Here is a tiny trained network, its code and every weight. The questions are about switching its units off for an input and a class, where a switched-off unit gives its printed mean instead of its output.

import numpy as np


def w(rows, s, z=0):
    codes = np.array(rows[::2]) - 128.0
    scale = np.full(codes.shape[1], s)
    scale[-1] = z or s
    return codes * scale


def f(y):
    return y / 2 * (1 + np.tanh(0.7978845608 * (y + 0.044715 * y**3)))


def log_softmax(a):
    a = a - a.max(-1, keepdims=True)
    return a - np.log(np.exp(a).sum(-1, keepdims=True))


def net(x, mask):
    res = np.array(x, float).reshape(1, 7) / 4 @ E
    y = f(res @ A[0][:, :-1].T + A[0][:, -1])
    res = res + np.where(mask, y, B[0][:, -1]) @ B[0][:, :-1]
    return log_softmax(res[-1] @ U[:, :-1].T + U[:, -1])


A, B = {}, {}
E = w([
[168,57,181,108,115],'x0',
[150,1,49,131,83],'x1',
[140,197,59,160,117],'x2',
[13,70,121,170,59],'x3',
[66,170,83,43,151],'x4',
[155,123,22,183,149],'x5',
[102,112,209,174,72],'x6',
],0.01)
A[0] = w([
[120,195,150,133,136,71],'N1',
[97,224,208,67,166,221],'N2',
[109,153,43,91,116,125],'N3',
[109,207,224,72,216,227],'N4',
[105,214,107,159,162,124],'N5',
[58,81,180,210,55,219],'N6',
[62,78,9,42,105,184],'N7',
[77,130,143,156,94,110],'N8',
[64,112,168,194,82,211],'N9',
[185,7,149,78,96,183],'N10',
[35,143,67,59,181,189],'N11',
[113,51,84,116,136,251],'N12',
[173,93,154,133,101,171],'N13',
[157,185,96,200,198,168],'N14',
[210,184,114,203,202,68],'N15',
[109,116,143,151,107,62],'N16',
[182,207,143,204,160,133],'N17',
[47,122,139,178,98,162],'N18',
[58,135,160,146,40,191],'N19',
[189,150,111,228,114,214],'N20',
[110,179,151,72,100,83],'N21',
[205,71,160,136,135,178],'N22',
[114,150,51,104,97,96],'N23',
[94,115,145,167,87,114],'N24',
[82,106,25,61,139,110],'N25',
[138,174,156,80,151,218],'N26',
],0.012,0.002)
B[0] = w([
[130,89,121,109,132,170],'N1',
[129,72,155,62,178,242],'N2',
[168,160,119,140,165,182],'N3',
[136,64,175,41,147,254],'N4',
[175,87,101,123,90,191],'N5',
[68,166,127,136,100,236],'N6',
[164,178,160,187,197,221],'N7',
[109,157,128,114,124,163],'N8',
[56,172,123,101,89,203],'N9',
[113,75,231,232,76,229],'N10',
[171,139,167,124,160,202],'N11',
[126,153,164,178,147,192],'N12',
[102,97,113,148,121,171],'N13',
[158,117,6,124,109,197],'N14',
[143,117,38,136,106,208],'N15',
[99,137,117,132,108,145],'N16',
[150,129,62,90,89,200],'N17',
[85,174,122,126,150,186],'N18',
[49,182,161,100,147,197],'N19',
[112,147,86,130,92,191],'N20',
[125,115,158,107,143,165],'N21',
[116,77,121,171,95,192],'N22',
[152,194,128,150,156,171],'N23',
[82,139,137,111,134,169],'N24',
[174,161,168,148,193,197],'N25',
[160,76,142,110,131,188],'N26',
],0.011,0.015)
U = w([
[128,59,149,238,54,81],'0',
[183,142,18,128,85,246],'1',
[154,68,142,4,146,172],'2',
[202,216,116,180,203,22],'3',
[21,215,128,117,104,132],'4',
],0.011,0.0012)

Each question gives the input, the list of numbers given to net, and the class t.
The units are the neurons (one row each of A and B). Each row of codes is followed by its name. A weight is (code - 128) times the scale printed after its matrix; where a second scale follows, it is the last column's (A, B and U).
mask holds one flag per neuron, in row order. A switched-off neuron (its flag False) gives its mean, the last column of its row in B, instead of its output. The means were averaged over made-up inputs and are rounded, as every weight is.
A unit's drop is (log p(t) with every unit on - log p(t) with that unit switched off) / (log p(t) with every unit on - log p(t) with every unit switched off).
The circuit of an input: a set's keep is (log p(t) with only the set's units on - log p(t) with every unit switched off) / (log p(t) with every unit on - log p(t) with every unit switched off). Starting from the 12 units with the biggest drops (on a tie, the unit counted first), units are removed one at a time, each time the one whose removal leaves the highest keep (on an exact tie, the one counted first), for as long as the keep stays at least 0.8.
circuit, biggest first: the units of the circuit, biggest drop first
top k neurons: the k neurons with the biggest drops, biggest first
drop when u is switched off: that unit's drop, to one decimal
input [8,1,-5,-3,3,-3,5], class 0: circuit, biggest first -> (N10)
input [-6,6,2,3,-7,-8,-6], class 4: circuit, biggest first -> (N5; N26)
input [1,5,-7,-1,-1,8,-4], class 0: top 2 neurons -> (N10; N22)
input [-7,2,8,-6,7,-3,3], class 2: top 2 neurons -> (N2; N4)
input [0,2,-8,-7,2,1,-7], class 3: top 2 neurons -> (N2; N25)
input [-2,-2,0,3,-4,4,-8], class 1: top 2 neurons -> (N14; N15)
input [-5,-3,5,-7,-2,-1,6], class 1: top 2 neurons -> (N15; N14)
input [8,0,-5,3,4,-2,3], class 4: top 3 neurons -> (N19; N6; N9)
input [-1,-8,8,-1,6,3,-7], class 2: top 2 neurons -> (N4; N2)
input [6,-2,-1,-6,4,8,-5], class 1: top 2 neurons -> (N15; N14)
input [-3,-3,7,1,7,-2,-2], class 2: top 3 neurons -> (N2; N4; N5)
input [7,0,-4,2,8,-1,-1], class 3: top 2 neurons -> (N7; N25)
input [-1,4,2,-2,0,-6,-1], class 0: drop when N4 is switched off -> 0.2
input [4,8,5,-2,-7,3,-8], class 0: drop when N10 is switched off -> 0.5
input [5,-2,4,2,-2,-4,5], class 4: drop when N8 is switched off -> 0.0
input [8,1,8,-5,-1,-3,-1], class 0: top neuron -> (N22)
